Here is a tiny trained network, its code and every weight. The questions are about switching its units off for an input and a class, where a switched-off unit gives its printed mean instead of its output.

import numpy as np


def w(rows, s, z=0):
    codes = np.array(rows[::2]) - 128.0
    scale = np.full(codes.shape[1], s)
    scale[-1] = z or s
    return codes * scale


def f(y):
    return y / 2 * (1 + np.tanh(0.7978845608 * (y + 0.044715 * y**3)))


def log_softmax(a):
    a = a - a.max(-1, keepdims=True)
    return a - np.log(np.exp(a).sum(-1, keepdims=True))


def net(x, mask):
    res = np.array(x, float).reshape(1, 7) / 4 @ E
    y = f(res @ A[0][:, :-1].T + A[0][:, -1])
    res = res + np.where(mask, y, B[0][:, -1]) @ B[0][:, :-1]
    return log_softmax(res[-1] @ U[:, :-1].T + U[:, -1])


A, B = {}, {}
E = w([
[254,67,90,91,170],'x0',
[116,17,78,156,88],'x1',
[140,152,141,80,156],'x2',
[149,109,72,108,111],'x3',
[211,102,160,120,97],'x4',
[107,151,92,218,178],'x5',
[148,167,128,112,55],'x6',
],0.0093)
A[0] = w([
[146,12,76,61,149,157],'neuron 0',
[152,44,84,140,138,124],'neuron 1',
[74,147,81,177,145,127],'neuron 2',
[136,179,72,35,158,148],'neuron 3',
[90,173,163,150,142,65],'neuron 4',
[118,129,81,247,155,140],'neuron 5',
[131,106,167,170,84,135],'neuron 6',
[166,178,128,105,62,198],'neuron 7',
[119,109,114,219,121,80],'neuron 8',
[173,118,227,113,174,145],'neuron 9',
[75,181,109,118,175,122],'neuron 10',
[114,77,166,149,104,239],'neuron 11',
[66,173,165,77,156,101],'neuron 12',
[96,106,157,118,161,183],'neuron 13',
[194,129,189,152,128,190],'neuron 14',
[165,66,75,115,132,104],'neuron 15',
[117,115,145,172,68,61],'neuron 16',
[115,154,167,111,121,254],'neuron 17',
[118,138,181,113,68,192],'neuron 18',
[94,215,138,236,159,148],'neuron 19',
[52,161,113,95,86,159],'neuron 20',
[141,136,89,186,60,168],'neuron 21',
],0.013,0.0046)
B[0] = w([
[187,62,11,89,185,246],'neuron 0',
[113,32,164,157,225,202],'neuron 1',
[200,151,230,201,125,191],'neuron 2',
[195,224,210,58,28,183],'neuron 3',
[138,66,77,174,155,168],'neuron 4',
[182,196,240,197,128,211],'neuron 5',
[45,177,168,73,100,153],'neuron 6',
[86,173,121,19,81,193],'neuron 7',
[140,143,232,221,92,170],'neuron 8',
[59,169,191,104,211,189],'neuron 9',
[206,158,44,176,106,183],'neuron 10',
[2,177,115,78,156,179],'neuron 11',
[105,133,101,121,155,179],'neuron 12',
[116,166,55,105,136,156],'neuron 13',
[118,170,192,77,194,185],'neuron 14',
[186,7,132,80,149,197],'neuron 15',
[72,152,158,130,80,149],'neuron 16',
[97,182,77,68,121,181],'neuron 17',
[160,121,77,74,179,183],'neuron 18',
[180,144,15,231,145,232],'neuron 19',
[225,160,147,88,163,190],'neuron 20',
[31,107,167,135,176,173],'neuron 21',
],0.0063,0.012)
U = w([
[160,96,145,134,228,177],'0',
[229,105,99,99,58,80],'1',
[112,67,28,114,210,119],'2',
[101,182,174,86,108,206],'3',
[85,52,149,145,126,2],'4',
[168,171,104,249,85,106],'5',
],0.012,0.0052)

Each question gives the input, the list of numbers given to net, and the class t.
The units are the neurons (one row each of A and B). Each row of codes is followed by its name. A weight is (code - 128) times the scale printed after its matrix; where a second scale follows, it is the last column's (A, B and U).
mask holds one flag per neuron, in row order. A switched-off neuron (its flag False) gives its mean, the last column of its row in B, instead of its output. The means were averaged over made-up inputs and are rounded, as every weight is.
A unit's drop is (log p(t) with every unit on - log p(t) with that unit switched off) / (log p(t) with every unit on - log p(t) with every unit switched off).
The circuit of an input: a set's keep is (log p(t) with only the set's units on - log p(t) with every unit switched off) / (log p(t) with every unit on - log p(t) with every unit switched off). Starting from the 12 units with the biggest drops (on a tie, the unit counted first), units are removed one at a time, each time the one whose removal leaves the highest keep (on an exact tie, the one counted first), for as long as the keep stays at least 0.8.
circuit, biggest first: the units of the circuit, biggest drop first
k most important neurons: the k neurons with the biggest drops, biggest first
drop of u: that unit's drop, to one decimal
input [8,-8,1,-1,-6,2,-1], class 3: circuit, biggest first : [neuron 3; neuron 0]
input [-8,-4,6,-1,-6,-6,-4], class 5: circuit, biggest first : [neuron 10; neuron 19]
input [6,-1,2,7,7,-4,-5], class 2: 3 most important neurons : [neuron 0; neuron 5; neuron 2]
input [-3,-8,-3,0,-8,-1,7], class 5: circuit, biggest first : [neuron 19]
input [7,4,3,-8,-2,-5,-2], class 2: 2 most important neurons : [neuron 0; neuron 5]
input [1,1,-6,2,3,5,-4], class 5: 4 most important neurons : [neuron 5; neuron 8; neuron 9; neuron 18]
input [-3,5,-6,-8,8,2,-2], class 3: circuit, biggest first : [neuron 6; neuron 11]
input [-2,3,8,-3,8,-7,-7], class 2: circuit, biggest first : [neuron 0; neuron 5]
input [4,-5,0,2,-1,-5,-3], class 3: circuit, biggest first : [neuron 3; neuron 19]
input [1,-6,-2,-3,-7,-4,-3], class 5: 2 most important neurons : [neuron 0; neuron 10]
input [5,3,-8,-3,0,-3,-3], class 2: 2 most important neurons : [neuron 0; neuron 2]
input [4,0,6,3,3,-3,-7], class 2: 4 most important neurons : [neuron 0; neuron 5; neuron 2; neuron 8]
input [-2,0,6,-3,0,-2,-3], class 3: 3 most important neurons : [neuron 0; neuron 19; neuron 1]
input [5,-8,7,-5,-6,-4,-5], class 3: circuit, biggest first : [neuron 3]
input [-6,-8,8,-2,1,4,1], class 5: drop of neuron 19 : 0.2
input [1,6,0,7,4,-8,-1], class 2: drop of neuron 7 : 0.0
input [6,-6,-1,-5,-1,-8,-4], class 3: drop of neuron 3 : 0.1
